Each row, then one of two labels for whether it has a hidden trait; a new part has new ones
In the rows, 100 means zero.
[117  84 124 125 105 107 102  88 110 106  78 140  85  90  89  91 109 109]  V
[ 97  87 100 116 101 110 109  92  92  93  84 107 101  68  95  87 120 131]  J
[101  83 111 126 100 118 112  83  98  99  80 108  94  62  93  88 122 124]  V
[101  75 111  93 107  83 118  95  99  98  93 110  98  89 100  99 137 110]  V
[100  84 103 118 102 120 108  83 124  92  87 107  96  58  89  93 122 133]  J
[103  91 101 120 102 106 119  84  95  92  87  96  99  72  96 103 110 129]  J
[102  85 102 107 105  92 111 104 105  96  93 105  96  91 101  91 104 120]  V
[ 97  94  92 117 103 108 113  95 113  99  96  99  85 104  93  87 119 112]  J
[102  72  97 109  97 102 108 105 100 115 114 109  86  88  97  76 122 140]  V
[101  81 121 119 102 109 138  72  90  92  77 104  99  64  90  84 116 126]  V
[ 99  88 101 110  99 112 108  99 104  95  88 104  88  70 104  90 119 108]  J
[100  94 103 125 102 116 119  90 104  99  98  97 102  74  86  99 110 124]  V
[103  82 108 100 106 104 120  81 101  95  91 107  81  72 102  95 112 103]  J
[100 142 123 140 100  94 140 119  92  90 105 105  91  62  89 102  99  70]  V
[ 96  65 110 128  98 122 132  84  95  93  91 112  89  68  97  84 151 153]  V
[100  82 118  88 102  94 128 100 123 106  97 120  58  91 105  91 133 125]  V
[101  79 126 100 108  87  81  93 124  96  84 120 127  77  95  86 163 100]  V
[100  84 104 102 100 103 118  97 114 101  90 108  71  99 103  91 128 126]  V
[109  81 110 111 101 107 130  59  91  91  74 104 100  84  98 120  91 101]  J
[ 98  70  97  93 100  89 120 110 106 103  92 118  57  82 102  89 122 116]  J
[101  82 114 128 107 109 123  89 110  96  81 107  87  80  87 101 124 136]  V
[ 94  73  99 109 103 116 128  66  95  95  90 115  83  95 114  92 134 140]  V
[106  92 104 119 110 109  91 102 118  94  91 104 103  92  90  98 109  92]  V
[101  78  89 130 101 128 110  68 102 100  97 108 114  50  93  93 124 153]  J
[ 94  70  96 123 102 103 106 108  88  92  80 106  86  80 103  79 142 116]  V
[ 97  70  96 103  99 101 122  82 108 107  81 111  55  85 104  74 137 106]  J
[100  91 108  86 104  92 107 111 112  99 100 112  62  89  94  90 105 117]  J
[ 98 104  98  80 123  70  85 141 113 102  93 111  95 101 113 103 140  68]  V
[103  83 101 113 101 117 114 109 109  95  91 109  98  81  96  94 127 141]  V
[101  83 116 128 104 116 124 138  96 103 117  98  98 123 118 102  98 134]  V
[ 97  86 101  96 102 106 123  95 115 105  99 113  72  98 108  89 121 128]  V
[ 92  87  98 111 100 109 114 105  98  94  79 107  84  86  98  84 129 132]  V
[104  81 105 156 106 121 116  68 104  85  72 101 118  37  69  89 116 161]  J
[112  89 161 138 103  96 106  87 156  96 100 104  63  49  95 157 108 191]  V
[ 99  84 102 128  95 107 110  52  85  92  96 106 101  71  95  91 121 158]  J
[101  87  96 108  98 109 110  94  98  90  87 100  97  60  92  94 123 122]  J
